The rows lie along a hidden order. The number after each row says roughly how far along it the row is, from 0 to 15. A new part has a new order.
In the rows, zero is written as 100.
[132 100  87  90  94 104  98  99 100 108 100  97  94 113  96  97  97  98] -> 4
[110 102  95 111  99  94 105  98  82  95 103  99 103 102  97 106 105 102] -> 15
[ 95  99  99 102  94 111  84  99  94  97  99  95  76  93 110  94  92  94] -> 4
[176 100  90 117  89 101 113  97  65  95 103 102  99 124  92 102  91  82] -> 10
[ 47 103 110  93 103  99  96  99 107 102 101  97  91  90 109  99  99 112] -> 5
[128 101  85 109  96  99  93  97  94 103 100  96  88  99 102  95  99 101] -> 5
[ 83 101 100  90 103  98 100 101 126 110  98  96 104  95  97  99 105 112] -> 2
[115 100  96 110  91 102 101  93  69  95 102 102  95 112  94 102  93  85] -> 13
[134 101  96 120  96  99 100 101  99 101  99  95  96  94 106  98 100 104] -> 1
[130 102  93 118  96  97 101 102  88 101 101  94  88 105 105 100  99 107] -> 5
[117 101  99  89  96 109  95 103 103 111 100  97  85 111  97  93  94  98] -> 0
[ 99 103  87 110 105  90 101 101  72  99 105  94  98  98  99 106 107 114] -> 11
[136  99  93  91  93 111  99  99  86 107 100 102  84 125  97  93  88  91] -> 1
[103 102  90 104  98 107  92 102  89 102 103  94  85 106 107  98  98 105] -> 9
[165 100  85 130  97  91 106 100 100 104  98  95  98  99 101  97 104 109] -> 0
[143 100  91  98  97 106 107 104  78 108 103  99  93 123  90 100  95 100] -> 3
[130 101  98 114  90 115  87 104  61  97 104  95  66 113 112  93  87  94] -> 7

[ 63  35  94 101  89 148  94 132  73 113  74 111 113 108  88  69  86 107
  79 103 125  87 115  92] -> 3
[141  76  63 105  94 131 108 131 110 104  80 104 116  86  84  80  93 101
  74  82 122  95 105  91] -> 3
[ 57  35 111 100  95 161 104 106  77 115  97 104 108 106 104  77  85 115
  91 117 113  86 110  94] -> 5
[124  71  75 104  98 142 113 114 106 106  97 103 113  87  95  82  90 109
  81  93 117  93 103  93] -> 1
[125  93  57  95  98  71 108 123 104 100  65 113  96  88  75 101 119  91
  92  88 106  96 109 102] -> 8
[ 38  78  83  99  87  51  77 169  63 111  44 123  98 109  50  85 111  74
  74  94 135  88 119 103] -> 14
[115  60  75 100  96 140 110 114 100 105  79 105 111  94  95  81  96 109
  86  96 111  93 107  93] -> 0
[ 64 106  68 101  92  39  90 171  83 106  55 125  95  95  45  94 116  69
  74  84 130  92 117 105] -> 14
[ 92 106  66  99  97  55 101 144  95 104  64 118  95  91  59 101 118  82
  85  89 116  94 110 105] -> 10
[ 33  92 100 101  94  60  95 150  73 114  76 118  93 101  60  93 105  83
  84 105 127  87 111 106] -> 11
[ 78 121  65  96 102  27 105 125  96 102  67 119  86  88  56 113 129  80
  91  95 107  95 109 111] -> 15
[ 57 105  80 102  94  42  93 161  79 109  61 123  94  98  50  95 113  75
  77  92 132  89 112 105] -> 12
[ 86 126  69  96 105  29 112 121  99 103  78 117  82  86  66 120 131  81
  99 103  99  95 105 112] -> 14
[ 10  70 119  93 103  95 107  94  65 114  94 111  84 107  86 105 109 100
 110 134  95  87 111 111] -> 10

Part 3:
[116 119 112 105  99 108  97  96  73 103 109  84  81 113 104 100 105  94
 113  98  70 150] -> 11
[121 121 124 103  90 113  95  91  75 107 106  93  74 102 108  99 108  97
  97  95  76 134] -> 14
[102 103  92 117 116  94 100 112  77  96 103  68  90 116  97 107 108  89
 126 105  78 137] -> 4
[110 114 125  84  85  95 101  89  82 109 104  77  94  89  94 111  98  87
  87  96  79 120] -> 15
[ 95  84  97 124 120  91 100 122  89  97  93  73  85 118 100 112 104  98
 114 109  89  98] -> 0
[ 88  84 119 119  99  91 105 121  84 108  86  64 102 119  96 106  76  96
 103  97 109  39] -> 3
[ 96 102 120 128  86 106  91  99  69 111  81 103  76 110 114  96  78 114
  88  88 105  39] -> 4
[ 86  79 112 121 112  89 104 128  93 108  87  67  90 118  93 110  84  92
 108 101 100  47] -> 2
[114 119 101 118 110 109  95  97  74  98 106  87  75 109 108 101 114 103
 106 102  69 145] -> 8
[103  94  96 124 121  96  97 121  92  96  97  76  71 121 104 112 111 102
 108 108  80 123] -> 2
[ 96  79 108 126 117  93 101 127  92 101  84  74  81 122 102 113  96 104
 102 108  91  76] -> 1
[ 89 119  99 125  86 103  86  77  69 109  91 103 101  97 108  95  93 112
  98  85  97  74] -> 0
[ 96 104 123  78  92  85 106  94  96 105 105  71 105  85  90 120  93  75
  87  98  89 124] -> 13
[114 118 131  89  87 105  98  89  81 110 104  87  82  96 100 104 102  94
  90  97  75 134] -> 15
[ 91 115 106 126  82 107  89  92  69 110  89  99  90 101 109  97  84 111
  97  84 105  51] -> 3
[ 89  94 120 118  90  96 100 109  83 110  84  85  89 113 101 102  75  98
 102  89 110  32] -> 4

Part 4:
[ 94 119 102  91  98  85 104 118 108  74 120  71  81 109 119 102 120  95
 105 111 114 104  79 106  97  88  86 118  90  83 107 108 102  96 101  86
 101  84 101  87  99] -> 10
[ 91 121 103  79 102  92 110 115  97  79 122  63  86 102 133 107  97  88
  98 104 117 112  77  97  96  92  86  99 104  89 105 104  95 104 102  87
 106  97  98  90  90] -> 6
[ 95 112 127  89  99  99 107  85 108  85 138  86  84 121  87 113  98 118
 101 102 111  93 105 110  89  70 111 109 100  81 105 114  89  92 102  87
  87 118 101  86 105] -> 6
[ 92 117 128 102  89  86 101 112 121  86 137  79  94 109 101 105 123 118
 109 123 111  88  94 108  93  76  86 128  75  97  99 114 100  91 108  82
  99  83 102  98 110] -> 15
[ 83 117 129  81 109  97  99  89 101  79 165 116  65 115  63 103  73 117
 101 110 104  81 101  98  90  70 138  96 108 109 106 116  87  97  99  98
  91 159 102 103 118] -> 2
[ 98 107 121  96 101  95 102  80 108  76 142  96  76 122  67 109 120 126
 107  98 106  89 111 119  84  71 117 111  97  71 114 118  95  88  97 100
  80 121  93  84 113] -> 7
[ 83 111 113  86 109  94 100  89 100  70 148 118  61 107  65 104  84 129
 103 103 106  88  99 104  83  78 124 105 111  94 108 113  86  93  97 107
  88 145  90 101 117] -> 3
[ 89 114 118  69 108 101 114  89  85  93 128  76  92 109 118 112  73  93
  92 102 119 104  86  94  93  89 108  81 111  85 106 103  84 104 100  86
  99 116  97  78  91] -> 0
[ 90 124 110  94  97  80 108 118 115  74 125  62  83 105 122 105 131 105
 104 119 117 101  79 110  91  86  68 124  82  81 105 107 100  93 109  80
 102  70  96  85 102] -> 13
[102 122 119  85  87 105 103  91 101  82 129  74  96 120 107 113  73 101
 102  89 109 105  95 102  98  75 114  99 105  82 122 118  94 106  89  86
  83 123 108  84  85] -> 6
[ 85 129 111  69 109  94 113 122  97  69 130  60  76 101 140 109  87  82
  98 100 121 117  72  90  96  86  83  93 110  96 104 107  90 107 102  87
 111 114  97  98  87] -> 5
